Here is a tiny trained network, its code and every weight. The questions are about switching its units off for an input and a target symbol, where a switched-off unit gives its printed mean instead of its output.

import numpy as np


def w(rows, s, z=0):
    codes = np.array(rows[::2]) - 128.0
    scale = np.full(codes.shape[1], s)
    scale[-1] = z or s
    return codes * scale


def norm(h):
    return h / np.sqrt((h * h).mean(-1, keepdims=True) + 1e-5)


def f(y):
    return np.maximum(y, 0)


def softmax(a):
    e = np.exp(a - a.max(-1, keepdims=True))
    return e / e.sum(-1, keepdims=True)


def log_softmax(a):
    a = a - a.max(-1, keepdims=True)
    return a - np.log(np.exp(a).sum(-1, keepdims=True))


def net(x, mask):
    ids = ['γεζηλπτψ'.index(c) for c in x.split()]
    T = len(ids)
    res = E[ids] + P[:T]
    u = 0
    for l in range(2):
        r = norm(res)
        for j in range(2):
            rows = slice(2 * j, 2 * j + 2)
            q, k, v = (r @ M[l][rows].T for M in (Q, K, V))
            z = softmax(np.where(np.tri(T) > 0, q @ k.T / 2**0.5, -1e9)) @ v
            o = O[l][rows]
            res = res + np.where(mask[u + j], z, o[:, -1]) @ o[:, :-1]
        u += 2
        y = f(norm(res) @ A[l][:, :-1].T + A[l][:, -1])
        res = res + np.where(mask[u : u + 12], y, B[l][:, -1]) @ B[l][:, :-1]
        u += 12
    return log_softmax(norm(res)[-1] @ U[:, :-1].T + U[:, -1])


Q, K, V, O, A, B = {}, {}, {}, {}, {}, {}
E = w([
[224,159,140,62,52,75],'γ',
[129,68,106,157,196,159],'ε',
[127,181,87,81,159,146],'ζ',
[165,182,140,40,79,152],'η',
[174,210,114,156,150,138],'λ',
[113,95,135,91,75,116],'π',
[254,98,190,155,163,53],'τ',
[104,110,166,177,181,82],'ψ',
],0.0076)
P = w([
[20,175,117,60,148,55],'0',
[217,3,159,103,165,232],'1',
[221,28,127,109,164,224],'2',
[210,47,119,125,153,216],'3',
[220,50,107,116,156,216],'4',
[204,76,109,129,152,208],'5',
[114,118,132,172,83,175],'6',
[205,85,116,120,139,216],'7',
[189,96,108,127,133,207],'8',
[202,91,111,126,123,208],'9',
[94,151,124,178,58,151],'10',
],0.0025)
Q[0] = w([
[146,104,152,50,227,80],'0.h1',
[148,80,138,126,197,71],'0.h1',
[71,17,124,106,137,45],'0.h2',
[2,121,38,77,44,139],'0.h2',
],0.005)
K[0] = w([
[81,215,42,3,126,85],'0.h1',
[118,164,102,25,24,101],'0.h1',
[205,116,138,193,100,90],'0.h2',
[190,8,169,180,157,193],'0.h2',
],0.0046)
V[0] = w([
[67,131,142,112,134,126],'0.h1',
[75,142,103,101,84,194],'0.h1',
[106,254,168,105,165,101],'0.h2',
[130,162,104,149,131,118],'0.h2',
],0.0051)
O[0] = w([
[236,121,2,162,98,28,51],'0.h1',
[141,113,150,176,59,125,1],'0.h1',
[66,152,74,138,170,111,235],'0.h2',
[238,245,210,169,172,121,121],'0.h2',
],0.0043,0.0016)
A[0] = w([
[193,174,197,138,146,132,112],'0.n1',
[150,201,189,57,123,30,139],'0.n2',
[240,104,159,133,136,178,154],'0.n3',
[189,153,86,133,209,128,123],'0.n4',
[156,194,176,192,130,112,205],'0.n5',
[110,2,151,111,175,127,248],'0.n6',
[163,201,156,132,199,208,203],'0.n7',
[139,86,145,91,100,222,148],'0.n8',
[91,210,47,33,151,173,192],'0.n9',
[143,180,164,36,80,179,159],'0.n10',
[223,106,48,133,64,142,223],'0.n11',
[45,103,55,120,157,126,204],'0.n12',
],0.0047,0.0014)
B[0] = w([
[119,142,84,141,124,117,199],'0.n1',
[138,140,113,91,154,233,186],'0.n2',
[68,147,126,120,58,133,234],'0.n3',
[56,166,137,142,93,96,219],'0.n4',
[148,126,170,55,57,121,198],'0.n5',
[151,163,128,103,93,133,253],'0.n6',
[124,151,153,150,63,99,252],'0.n7',
[79,138,157,117,100,63,194],'0.n8',
[168,12,149,168,52,112,218],'0.n9',
[129,88,174,253,111,188,217],'0.n10',
[32,159,164,119,138,164,198],'0.n11',
[151,144,140,77,81,164,168],'0.n12',
],0.0046,0.0042)
Q[1] = w([
[115,168,170,136,1,147],'1.h1',
[128,99,70,161,179,152],'1.h1',
[110,182,203,116,139,150],'1.h2',
[137,166,47,103,208,95],'1.h2',
],0.0079)
K[1] = w([
[134,197,1,38,164,38],'1.h1',
[150,77,174,200,116,133],'1.h1',
[139,142,70,64,201,103],'1.h2',
[128,50,233,138,141,133],'1.h2',
],0.0067)
V[1] = w([
[90,149,134,241,132,94],'1.h1',
[210,82,93,144,23,170],'1.h1',
[175,252,82,64,178,77],'1.h2',
[65,102,95,80,86,29],'1.h2',
],0.0037)
O[1] = w([
[98,127,98,187,139,39,85],'1.h1',
[124,116,236,174,110,102,69],'1.h1',
[123,205,187,161,122,119,177],'1.h2',
[253,52,128,234,214,98,251],'1.h2',
],0.0054,0.0019)
A[1] = w([
[16,216,56,138,184,75,199],'1.n1',
[10,55,117,62,133,185,251],'1.n2',
[61,116,194,66,44,146,163],'1.n3',
[73,96,169,152,224,73,177],'1.n4',
[81,27,101,215,169,132,126],'1.n5',
[147,115,123,218,88,10,110],'1.n6',
[162,216,184,165,52,227,203],'1.n7',
[68,133,162,172,165,112,85],'1.n8',
[166,117,212,160,178,245,139],'1.n9',
[101,187,126,127,44,56,153],'1.n10',
[89,98,154,30,68,38,168],'1.n11',
[78,163,184,2,237,90,77],'1.n12',
],0.0038,0.0016)
B[1] = w([
[122,134,134,200,128,173,152],'1.n1',
[181,186,61,97,144,113,176],'1.n2',
[120,164,117,102,142,2,214],'1.n3',
[161,63,71,142,240,136,154],'1.n4',
[73,111,89,54,162,119,153],'1.n5',
[63,90,126,132,82,51,182],'1.n6',
[90,78,117,118,238,165,254],'1.n7',
[90,121,84,121,153,190,141],'1.n8',
[135,101,65,146,178,159,187],'1.n9',
[119,186,87,138,156,179,177],'1.n10',
[157,202,115,119,84,46,161],'1.n11',
[177,62,144,116,162,64,142],'1.n12',
],0.0041,0.0055)
U = w([
[116,168,97,31,170,192,134],'γ',
[166,123,2,143,169,120,252],'ε',
[127,34,121,144,55,132,60],'ζ',
[142,102,176,94,124,219,66],'η',
[51,230,140,197,111,129,136],'λ',
[75,89,107,66,38,57,66],'π',
[184,169,175,56,81,52,157],'τ',
[160,105,162,169,194,53,146],'ψ',
],0.0077,0.0031)

Each question gives the input, a string of symbols that net reads in full, and the target symbol t.
The units are the heads (2 rows each of Q, K, V and O) and the neurons (one row each of A and B). Each row of codes is followed by its name. A weight is (code - 128) times the scale printed after its matrix; where a second scale follows, it is the last column's (O, A, B and U).
mask holds one flag per unit, layer by layer, with each layer's heads first. A switched-off unit (its flag False) gives its mean, the last column of its rows in O or B, instead of its output. The means were averaged over made-up inputs and are rounded, as every weight is.
A unit's drop is (log p(t) with every unit on - log p(t) with that unit switched off) / (log p(t) with every unit on - log p(t) with every unit switched off).
The circuit of an input: a set's keep is (log p(t) with only the set's units on - log p(t) with every unit switched off) / (log p(t) with every unit on - log p(t) with every unit switched off). Starting from the 12 units with the biggest drops (on a tie, the unit counted first), units are removed one at a time, each time the one whose removal leaves the highest keep (on an exact tie, the one counted first), for as long as the keep stays at least 0.8.
units of the circuit, in order: the units of the circuit, biggest drop first
top k neurons: the k neurons with the biggest drops, biggest first
k most important neurons of layer l: the k neurons of layer l with the biggest drops, biggest first
which heads matter: for each layer, one digit per head in row order, 1 if its drop is at least 0.15 and else 0, layers parted by /
drop when u is switched off: that unit's drop, to one decimal
input η π ε λ ψ η λ π ζ, target π: which heads matter -> 00 / 01
input λ τ η η η ψ η ζ ψ γ γ, target γ: units of the circuit, in order -> (0.n2 1.n7 0.n7)
input γ π ψ ζ τ, target τ: units of the circuit, in order -> (0.n10 1.h2 0.n3 1.n11)
input ε ζ η, target η: units of the circuit, in order -> (0.n10)
input ψ ψ ε λ π ζ τ, target ε: which heads matter -> 00 / 10
input λ π ψ λ γ τ λ η π ε, target λ: which heads matter -> 01 / 11
input λ λ γ λ, target λ: which heads matter -> 01 / 00
input γ η ψ λ ε λ τ τ, target τ: which heads matter -> 00 / 01
input π γ γ γ ε τ γ ψ ζ, target ζ: top 2 neurons -> (0.n9 0.n10)
input η ψ η, target π: top 2 neurons -> (0.n9 0.n8)
input λ λ τ λ ε τ, target λ: units of the circuit, in order -> (0.h2 1.h2 0.n3)
input λ ε π ζ η γ, target λ: units of the circuit, in order -> (0.h2 0.n11 1.h2 0.n10)
input ε τ τ η γ ε ε, target γ: 2 most important neurons of layer 0 -> (0.n9 0.n7)
input γ ψ ψ ψ ε ψ ψ, target τ: top 3 neurons -> (0.n10 0.n12 0.n6)
input π ε τ π λ ψ ψ λ η, target ζ: most important neuron of layer 0 -> (0.n10)
input ψ π γ ζ ψ λ ε ψ λ ψ, target ε: top 2 neurons -> (0.n9 1.n4)
input ψ η λ η η τ τ ζ τ, target ε: 2 most important neurons of layer 1 -> (1.n3 1.n11)
input ε λ λ λ π, target η: top 4 neurons -> (0.n10 0.n6 0.n12 0.n9)
input γ ψ λ, target λ: which heads matter -> 00 / 00
input ζ η ψ ψ λ ε ζ ψ ζ π γ, target η: 3 most important neurons of layer 0 -> (0.n2 0.n10 0.n9)
input τ λ η ε γ τ, target γ: 2 most important neurons of layer 1 -> (1.n7 1.n6)
input λ λ ψ ψ ζ, target π: top 2 neurons -> (0.n9 1.n6)
input ψ π τ λ ψ ψ π ζ η π, target ε: 3 most important neurons of layer 0 -> (0.n7 0.n9 0.n5)
input λ ε τ ψ τ τ, target λ: top neuron -> (0.n4)
input γ ψ ψ ζ ψ γ ε π, target τ: drop when 1.n3 is switched off -> 0.2
input ψ λ η γ, target ε: drop when 0.n3 is switched off -> -0.1
